Here is a tiny trained network, its code and every weight. The questions are about switching its units off for an input and a target symbol, where a switched-off unit gives its printed mean instead of its output.

import numpy as np


def w(rows, s, z=0):
    codes = np.array(rows[::2]) - 128.0
    scale = np.full(codes.shape[1], s)
    scale[-1] = z or s
    return codes * scale


def norm(h):
    return h / np.sqrt((h * h).mean(-1, keepdims=True) + 1e-5)


def f(y):
    return np.maximum(y, 0)


def softmax(a):
    e = np.exp(a - a.max(-1, keepdims=True))
    return e / e.sum(-1, keepdims=True)


def log_softmax(a):
    a = a - a.max(-1, keepdims=True)
    return a - np.log(np.exp(a).sum(-1, keepdims=True))


def net(x, mask):
    ids = ['ΣΨγεζτ'.index(c) for c in x.split()]
    T = len(ids)
    res = E[ids] + P[:T]
    q, k, v = (norm(res) @ M[0].T for M in (Q, K, V))
    z = softmax(np.where(np.tri(T) > 0, q @ k.T / 2**0.5, -1e9)) @ v
    res = res + np.where(mask[0], z, O[0][:, -1]) @ O[0][:, :-1]
    y = f(norm(res) @ A[0][:, :-1].T + A[0][:, -1])
    res = res + np.where(mask[1:9], y, B[0][:, -1]) @ B[0][:, :-1]
    return log_softmax(norm(res)[-1] @ U[:, :-1].T + U[:, -1])


Q, K, V, O, A, B = {}, {}, {}, {}, {}, {}
E = w([
[161,93,167,105,101],'Σ',
[193,128,168,172,201],'Ψ',
[152,103,141,116,57],'γ',
[182,101,148,209,153],'ε',
[188,99,191,33,133],'ζ',
[142,102,146,253,76],'τ',
],0.012)
P = w([
[40,168,63,145,161],'0',
[147,159,200,138,142],'1',
[114,119,242,122,117],'2',
[76,111,255,126,121],'3',
[124,61,133,156,53],'4',
[112,88,148,138,89],'5',
[119,81,128,142,90],'6',
[128,81,169,164,104],'7',
[140,86,169,175,98],'8',
[150,83,188,153,73],'9',
],0.0065)
Q[0] = w([
[180,169,254,153,60],'H0',
[46,227,171,143,100],'H0',
],0.0063)
K[0] = w([
[38,110,2,131,164],'H0',
[221,214,92,116,140],'H0',
],0.0065)
V[0] = w([
[208,194,58,254,176],'H0',
[48,102,135,182,13],'H0',
],0.0067)
O[0] = w([
[1,85,91,143,109,51],'H0',
[54,222,198,166,77,253],'H0',
],0.0096,0.0038)
A[0] = w([
[189,101,66,109,150,113],'N0',
[90,68,158,78,90,228],'N1',
[97,16,120,114,113,170],'N2',
[131,145,159,106,98,79],'N3',
[159,140,118,22,115,252],'N4',
[97,101,209,106,157,223],'N5',
[158,66,122,182,30,185],'N6',
[129,67,2,108,113,96],'N7',
],0.0096,0.0031)
B[0] = w([
[67,51,180,106,154,151],'N0',
[104,73,116,179,116,216],'N1',
[255,197,59,134,125,189],'N2',
[142,148,136,93,78,176],'N3',
[86,83,176,121,96,205],'N4',
[178,100,94,221,99,254],'N5',
[175,53,151,74,78,253],'N6',
[209,189,77,64,96,141],'N7',
],0.0077,0.0064)
U = w([
[158,254,172,101,107,2],'Σ',
[164,101,97,100,174,192],'Ψ',
[68,217,165,142,87,183],'γ',
[138,114,52,179,128,95],'ε',
[156,93,195,85,176,180],'ζ',
[56,113,135,208,94,101],'τ',
],0.0087,0.0022)

Each question gives the input, a string of symbols that net reads in full, and the target symbol t.
The units are the heads (2 rows each of Q, K, V and O) and the neurons (one row each of A and B). Each row of codes is followed by its name. A weight is (code - 128) times the scale printed after its matrix; where a second scale follows, it is the last column's (O, A, B and U).
mask holds one flag per unit, heads first, then neurons. A switched-off unit (its flag False) gives its mean, the last column of its rows in O or B, instead of its output. The means were averaged over made-up inputs and are rounded, as every weight is.
A unit's drop is (log p(t) with every unit on - log p(t) with that unit switched off) / (log p(t) with every unit on - log p(t) with every unit switched off).
The circuit of an input: a set's keep is (log p(t) with only the set's units on - log p(t) with every unit switched off) / (log p(t) with every unit on - log p(t) with every unit switched off). Starting from all 9 units, units are removed one at a time, each time the one whose removal leaves the highest keep (on an exact tie, the one counted first), for as long as the keep stays at least 0.8.
circuit, biggest first: the units of the circuit, biggest drop first
k most important neurons: the k neurons with the biggest drops, biggest first
drop when u is switched off: that unit's drop, to one decimal
input ε γ ε, target ε: 2 most important neurons : (N2; N4)
input τ τ ζ γ ζ, target τ: circuit, biggest first : (H0; N1)
input Ψ τ ζ τ, target ε: circuit, biggest first : (H0; N2)
input τ Ψ Σ τ Σ ζ, target τ: circuit, biggest first : (H0; N1; N5)
input Ψ Ψ ε, target Ψ: circuit, biggest first : (H0; N2)
input Σ Σ τ τ Σ γ Ψ, target Σ: circuit, biggest first : (H0; N1)
input ζ γ Ψ τ ζ ζ ζ ζ τ, target ζ: circuit, biggest first : (H0; N6; N5)
input ε Σ Ψ ζ Ψ Ψ ε Σ, target ε: 2 most important neurons : (N2; N1)
input Ψ ζ ζ, target Ψ: drop when H0 is switched off : 1.3
input Ψ ε γ Σ, target ε: drop when N2 is switched off : 0.2
input Σ γ ε, target Σ: drop when N6 is switched off : 0.1
input Ψ Ψ Σ γ, target Ψ: drop when N2 is switched off : 0.2
